How the states are linked:
bas: se>gak, pu>lik, ge>lav, tu>sez, da>rul
rul: se>biv, pu>fop, ge>dif, tu>fev, da>dap
lav: se>sez, pu>biv, ge>bon, tu>bas, da>dif
gep: se>maz, pu>guv, ge>nak, tu>bef, da>reg
tep: se>pok, pu>sez, ge>lal, tu>lum, da>bon
rov: se>dap, pu>vas, ge>sug, tu>zot, da>mur
lal: se>lum, pu>bas, ge>gak, tu>tep, da>lik
gek: se>mit, pu>doz, ge>dad, tu>nof, da>tep
tul: se>mez, pu>tad, ge>did, tu>reg, da>gek
did: se>reg, pu>mit, ge>lol, tu>tul, da>dad
zot: se>rit, pu>boz, ge>rov, tu>dap, da>kes
bon: se>bas, pu>fev, ge>lik, tu>lav, da>zom
maz: se>pil, pu>nak, ge>bef, tu>piv, da>kav
meb: se>gek, pu>lum, ge>doz, tu>dad, da>gak
dar: se>mur, pu>zer, ge>vef, tu>bog, da>seg
lum: se>doz, pu>gak, ge>tep, tu>pok, da>lav
lik: se>lav, pu>rul, ge>biv, tu>bon, da>fop
sog: se>boz, pu>bog, ge>kes, tu>vas, da>sem
bef: se>piv, pu>gen, ge>gep, tu>maz, da>mez
zer: se>vef, pu>seg, ge>fas, tu>sem, da>tik
rit: se>fop, pu>rov, ge>dap, tu>duk, da>vas
mit: se>lol, pu>dad, ge>nof, tu>tad, da>pok
sez: se>lal, pu>bon, ge>bas, tu>gak, da>fev
pil: se>mag, pu>bef, ge>piv, tu>puz, da>gen
puz: se>tik, pu>maz, ge>pil, tu>mag, da>nak
mag: se>bos, pu>piv, ge>puz, tu>tik, da>gep
mur: se>sog, pu>vef, ge>bog, tu>kes, da>fas
boz: se>rov, pu>kes, ge>vas, tu>sug, da>dar
nes: se>mef, pu>mag, ge>bos, tu>seg, da>piv
sug: se>zot, pu>sog, ge>boz, tu>rov, da>bog
mez: se>guv, pu>did, ge>reg, tu>kav, da>mit
dap: se>duk, pu>sug, ge>zot, tu>rit, da>sog
gak: se>tep, pu>lav, ge>sez, tu>lal, da>biv
piv: se>puz, pu>gep, ge>maz, tu>pil, da>guv
pok: se>meb, pu>lal, ge>lum, tu>doz, da>bas
lol: se>tul, pu>nof, ge>tad, tu>did, da>meb
fas: se>sem, pu>nes, ge>mef, tu>zer, da>mag
nak: se>bef, pu>kav, ge>gen, tu>gep, da>tul
doz: se>dad, pu>tep, ge>pok, tu>meb, da>sez
vef: se>bog, pu>fas, ge>sem, tu>dar, da>nes
biv: se>bon, pu>dif, ge>fev, tu>lik, da>duk
vas: se>sug, pu>mur, ge>sog, tu>boz, da>vef
zom: se>rul, pu>rit, ge>fop, tu>dif, da>rov
kes: se>vas, pu>dar, ge>mur, tu>sog, da>zer
reg: se>kav, pu>lol, ge>tul, tu>mez, da>nof
gen: se>gep, pu>mez, ge>guv, tu>nak, da>did
nof: se>tad, pu>meb, ge>gek, tu>mit, da>lum
sem: se>dar, pu>mef, ge>zer, tu>vef, da>bos
tik: se>nes, pu>pil, ge>mag, tu>bos, da>bef
dad: se>nof, pu>pok, ge>meb, tu>gek, da>lal
bog: se>kes, pu>sem, ge>dar, tu>mur, da>mef
mef: se>zer, pu>bos, ge>seg, tu>fas, da>puz
tad: se>did, pu>gek, ge>mit, tu>lol, da>doz
guv: se>nak, pu>reg, ge>kav, tu>gen, da>lol
duk: se>zom, pu>zot, ge>rit, tu>fop, da>boz
fop: se>dif, pu>dap, ge>duk, tu>zom, da>sug
kav: se>gen, pu>tul, ge>mez, tu>guv, da>tad
fev: se>lik, pu>zom, ge>rul, tu>biv, da>rit
seg: se>fas, pu>tik, ge>nes, tu>mef, da>pil
dif: se>fev, pu>duk, ge>zom, tu>rul, da>zot
bos: se>seg, pu>puz, ge>tik, tu>nes, da>maz

The rows follow the links: the fewer symbols apart two states are, the more alike their rows tend to be.

Each row is also shifted at random along 4 hidden directions that mean nothing.

Some states, each with a row of numbers:
tik -> -1 20 -67 18 -2 65 -28 64 -43 48 -42 27 24 -25 81 -40 82 29 18 4 7 -29 -30 34 -21 -1 -45 -75 -39 -90 -30 16 25 -21 -24
tul -> -37 1 30 15 -35 62 12 5 14 12 -14 -1 -10 -11 42 -24 -1 -42 4 -37 26 35 -16 -9 -72 -31 7 -32 -13 -33 -7 13 -32 56 -40
gep -> -26 5 17 -43 -43 60 -3 20 1 -26 11 -3 14 -28 29 -13 -32 1 -46 0 -23 -23 -49 24 -9 6 -23 -3 -4 3 -8 16 7 -13 -33
kes -> 37 6 45 4 65 -16 38 44 -1 -27 -15 15 -16 26 27 42 -56 -26 9 1 -4 23 24 -53 34 -3 32 42 -71 42 10 -1 36 8 26
fev -> 18 -2 1 79 31 -75 40 -40 65 8 52 8 9 47 -67 63 19 -35 74 -10 -17 14 54 -34 12 -19 48 59 37 17 -19 4 -14 46 60
guv -> -32 23 -6 8 -42 54 7 11 14 0 5 15 18 -11 28 -6 7 -20 -16 -22 -23 -3 -40 44 -31 -10 -23 -40 14 -43 -28 13 -8 14 -32
rit -> 34 -38 -34 3 41 -48 -34 -5 -25 33 -10 -19 -8 -4 -17 -21 47 42 46 30 34 -14 41 -40 19 13 15 27 -11 16 21 -1 4 -21 28
rov -> 37 -14 -58 24 50 -39 -27 15 -34 47 -28 4 1 1 3 -16 71 42 52 26 28 -13 35 -20 21 10 0 -8 -22 -21 4 -5 16 -25 29
mit -> -39 1 -13 -22 -60 20 -28 -38 -7 3 1 -14 1 -21 -21 -38 13 12 -36 -6 5 -1 -27 49 -31 5 -28 -47 52 -26 2 -9 -33 -6 -36
zer -> 19 9 -18 26 36 28 8 65 -11 19 -19 27 18 1 63 9 26 3 35 3 -3 -15 0 -18 9 -4 -4 -1 -61 -27 -21 21 36 -3 9
lum -> -20 -26 -60 33 -41 -26 -37 -64 17 53 30 -19 20 -10 -54 -33 95 27 50 4 19 -21 15 20 -38 -3 -4 -12 76 -38 -14 8 -44 13 4
fas -> 18 52 4 62 43 29 49 72 13 1 -15 56 17 30 63 52 1 -45 29 -25 -30 12 -1 -4 8 -23 4 -16 -56 -41 -40 13 40 26 17
bas -> 1 -22 -13 12 -7 -57 -13 -60 16 12 21 -23 -7 8 -65 -2 22 8 18 6 15 7 31 -3 -3 3 17 18 53 15 13 -12 -31 7 18
biv -> 15 -36 8 25 34 -42 -10 -29 -6 31 -20 -24 -34 8 -15 -20 25 -6 48 -1 61 36 55 -64 -25 -13 40 17 -16 16 28 -7 -29 33 15
fop -> 29 21 -45 25 46 -57 -20 -11 -52 28 -57 15 -23 21 -18 -9 44 26 5 7 28 23 37 22 20 10 -11 -63 1 -36 19 -45 3 -25 18
mag -> -8 -50 10 -30 -7 74 -15 57 -2 18 7 -22 13 -45 80 -43 16 13 35 14 26 -33 -21 -65 -33 -7 10 49 -69 13 -11 57 13 11 -21
gak -> -8 -14 -36 -11 -22 -42 -43 -61 -26 22 -15 -19 -13 -9 -57 -37 40 33 -13 10 26 7 13 37 -9 15 -14 -40 57 -16 22 -30 -35 -22 -7
vas -> 37 25 -1 -2 57 -32 7 30 -38 -13 -39 20 -16 21 11 18 -22 11 -16 11 -2 11 16 -1 48 13 -3 -14 -40 9 16 -29 33 -32 21
sog -> 36 23 -25 -4 46 -36 -5 26 -33 -6 -20 18 3 14 -3 25 -2 28 -9 21 -21 -17 8 20 61 23 -14 -9 -17 4 1 -21 42 -50 24
reg -> -38 8 43 -20 -50 41 22 -15 34 -38 32 -6 8 -9 -2 10 -57 -35 -40 -21 -29 5 -37 19 -20 -10 -4 12 23 17 -9 10 -15 20 -28
pil -> -15 76 21 16 -7 51 45 47 4 -36 -18 51 11 21 46 42 -50 -44 -53 -31 -56 14 -43 61 8 -9 -30 -58 -18 -40 -31 -10 29 2 -20

Complete each set of four: the symbols that take the first to the second take the third to the fourth, perhaps in another order.
Answer with the state's name.
17 66 -10 46 30 6 47 52 24 -20 11 58 32 36 25 74 -16 -29 3 -11 -69 -12 -17 36 46 -3 -14 -9 -18 -26 -47 2 50 -8 24
: 15 17 -64 -17 8 40 -40 62 -62 27 -47 21 20 -27 59 -37 57 57 -10 25 0 -43 -31 43 19 21 -52 -62 -35 -56 -13 3 36 -58 -15
:: 23 11 -69 49 27 -65 -27 -26 -25 49 -26 14 -1 18 -39 -8 88 35 39 10 19 0 40 25 15 7 -9 -47 32 -49 0 -26 -6 -19 29
: zom

-14 11 33 3 -18 -40 16 -65 24 -27 18 -9 -20 23 -67 21 -43 -26 -32 -16 -10 36 12 21 -2 -6 15 0 56 25 17 -28 -33 18 3
: 1 -13 -6 14 5 -43 -16 -48 -7 20 -13 -16 -24 7 -44 -16 22 5 10 -4 36 31 32 -9 -18 -7 13 -17 31 -5 22 -24 -36 12 7
:: 38 -13 11 -12 59 -33 1 22 -28 -3 -27 -3 -25 10 6 6 -24 13 6 17 23 10 31 -45 33 10 18 27 -50 37 25 -15 21 -18 23
: kes

15 -13 13 19 30 -52 1 -34 -4 10 -16 -13 -32 22 -34 1 -1 -8 19 -4 36 39 44 -33 -3 -7 30 5 3 18 28 -23 -22 19 19
: 12 -26 18 15 11 -72 17 -58 48 -12 52 -21 -3 25 -76 37 -19 -8 31 6 -7 4 40 -36 20 -1 41 77 44 59 8 -2 -18 16 41
:: -28 20 -31 -18 -48 59 -19 18 -16 5 -9 10 23 -26 32 -30 22 14 -33 -5 -18 -26 -49 59 -20 5 -45 -56 13 -49 -20 9 2 -21 -37
: gep

33 -34 -8 27 57 -37 -9 7 -21 35 -30 -10 -25 7 9 -14 35 10 59 11 57 20 56 -71 -5 -10 33 22 -48 11 20 0 0 15 27
: 38 -35 12 -9 55 -39 -1 11 -5 1 1 -16 -14 7 -1 8 -10 13 34 22 25 0 38 -69 29 7 35 63 -43 51 22 3 18 -7 33
:: -33 -22 -44 36 -53 15 -26 -40 24 55 22 -16 18 -17 -16 -39 88 9 47 -12 22 -12 2 13 -63 -15 -4 -25 56 -55 -21 22 -46 32 -18
: doz

38 33 -12 64 61 -42 39 25 21 1 7 40 17 45 -3 66 12 -19 47 -2 -34 1 31 -12 45 -9 18 19 -17 -7 -28 -1 36 8 52
: 22 13 -8 0 31 8 9 47 -3 -11 3 20 20 4 29 26 -6 10 8 14 -29 -30 -9 -4 41 11 -5 22 -35 8 -19 12 45 -26 19
:: -36 -14 8 36 -44 39 9 -20 38 26 20 -8 6 -9 12 -18 31 -34 37 -31 18 16 -4 -15 -73 -32 15 -3 16 -32 -19 26 -42 63 -21
: pok

34 -24 -28 -13 45 -41 -40 1 -64 31 -59 -14 -34 -6 0 -42 36 42 11 23 61 15 37 -25 7 13 2 -26 -29 -2 40 -26 2 -30 8
: 38 38 6 51 63 -56 40 11 12 -12 -5 36 -3 51 -18 66 -22 -25 17 -7 -24 24 35 -8 47 -5 20 8 -14 9 -7 -21 27 6 46
:: -33 14 22 6 -39 -1 11 -45 20 -10 7 -3 -14 8 -30 1 -19 -30 -23 -27 1 32 -6 26 -34 -14 2 -26 45 -9 4 -16 -37 30 -20
: lum

-17 7 -34 18 -30 56 0 38 18 22 24 17 45 -18 44 -3 46 2 23 -3 -28 -44 -34 21 -17 -4 -23 -6 -2 -47 -48 38 15 2 -14
: -15 61 -10 2 -16 54 13 48 -19 -14 -29 41 16 2 49 11 -11 -11 -46 -17 -37 -2 -48 69 3 1 -45 -75 -12 -57 -25 -8 25 -20 -28
:: -24 27 -2 -26 -24 77 -15 46 -46 4 -55 12 -6 -27 72 -42 0 0 -48 -13 14 9 -42 40 -32 -3 -39 -83 -35 -54 -3 -4 3 -11 -54
: maz

-38 3 -19 56 -48 51 9 -3 38 39 19 8 25 -7 25 -15 64 -31 47 -31 3 3 -13 8 -71 -31 -1 -27 22 -66 -40 35 -31 55 -21
: -39 9 22 -19 -51 34 -2 -23 8 -14 1 -8 -5 -12 0 -17 -23 -17 -39 -21 2 18 -27 29 -37 -9 -14 -30 28 -12 3 -4 -28 17 -37
:: -39 -19 -39 8 -68 37 -25 -28 25 27 39 -14 32 -30 -8 -32 62 11 20 -2 -5 -35 -25 28 -43 -3 -18 -8 55 -36 -30 29 -29 12 -23
: tad

37 -11 32 -30 63 -20 2 35 -39 -16 -40 -7 -31 4 24 0 -46 9 -11 17 26 19 22 -52 34 9 19 24 -72 46 36 -16 27 -19 15
: 39 -40 1 -65 38 -43 -33 4 -35 -16 -3 -31 -11 -18 -18 -14 -22 54 -14 49 14 -31 17 -35 59 34 8 60 -24 71 38 -9 27 -59 23
:: 34 34 4 42 61 -15 39 48 3 -8 -12 37 6 36 25 55 -13 -22 23 -5 -23 8 17 -16 39 -8 11 10 -44 -1 -19 -1 41 5 37
: sog

-27 8 -28 3 -45 -18 -24 -58 -3 12 2 -9 0 -2 -50 -23 32 12 -20 -7 3 7 -7 57 -20 4 -23 -52 74 -32 3 -23 -37 -5 -15
: -24 -53 -10 -51 -47 -10 -53 -60 -20 17 4 -50 -18 -35 -41 -66 20 38 -17 18 43 -6 1 2 -32 14 -5 -3 46 16 35 -8 -45 -12 -25
:: -20 12 -33 -1 -30 73 -21 44 -25 26 -23 14 19 -28 67 -38 44 14 -2 -4 6 -22 -41 32 -34 -2 -37 -57 -22 -63 -24 20 8 -7 -34
: bef

-35 -32 33 -26 -43 72 -9 11 3 8 -3 -24 -11 -38 54 -49 -4 -15 -1 -17 37 9 -24 -33 -68 -19 6 3 -28 -2 7 29 -29 40 -44
: -29 -30 3 -30 -38 81 -22 30 -13 17 -9 -17 4 -45 64 -57 16 7 0 -2 30 -12 -32 -17 -53 -9 -9 -11 -36 -20 -3 31 -12 12 -46
:: 36 7 -30 56 56 -47 5 8 -13 36 -25 18 -6 26 -4 18 49 3 51 3 19 16 45 -24 16 -9 19 -10 -20 -22 -1 -10 8 7 36
: zom

25 17 -2 -18 36 18 2 58 -31 -11 -35 19 1 -1 47 4 -18 13 -16 14 -4 -10 -9 -5 34 11 -12 -8 -60 0 2 -4 42 -30 3
: -24 39 -1 5 -35 49 21 23 21 -18 20 28 30 -1 23 22 -12 -19 -26 -14 -51 -20 -46 53 -2 -4 -27 -25 12 -33 -37 15 15 -1 -18
:: -29 -24 -14 16 -45 68 -5 20 31 27 32 -6 32 -30 43 -24 47 -8 43 -8 2 -29 -25 -17 -53 -16 -1 17 -2 -32 -34 51 -12 36 -21
: meb

26 64 -22 2 35 4 11 54 -41 -17 -41 48 8 20 31 31 -16 10 -42 4 -43 -10 -20 60 54 18 -37 -60 -26 -33 -14 -26 53 -49 5
: 19 36 16 16 35 26 34 63 0 -20 -16 38 9 17 50 39 -28 -22 -7 -7 -31 0 -13 -1 25 -5 -3 -2 -52 -6 -18 7 43 -2 6
:: -10 -15 18 -2 -13 -31 -7 -55 0 3 -7 -21 -29 5 -41 -14 -8 -9 -9 -11 31 36 21 -7 -25 -7 15 -12 31 11 29 -22 -39 19 -5
: sez

-21 -7 26 7 -22 -9 4 -48 8 1 -5 -18 -28 5 -30 -16 -11 -25 -7 -24 31 44 12 -6 -43 -16 17 -18 26 0 22 -16 -45 37 -17
: 12 -19 8 32 38 -27 -9 -16 -35 43 -63 -13 -55 11 11 -38 31 -13 36 -16 87 70 57 -55 -49 -23 32 -42 -36 -19 40 -25 -40 44 -1
:: 34 -40 -3 -49 38 6 -28 43 -37 0 -13 -19 -4 -27 34 -25 -4 47 7 40 20 -35 4 -50 33 22 4 49 -62 45 23 13 35 -41 10
: bos

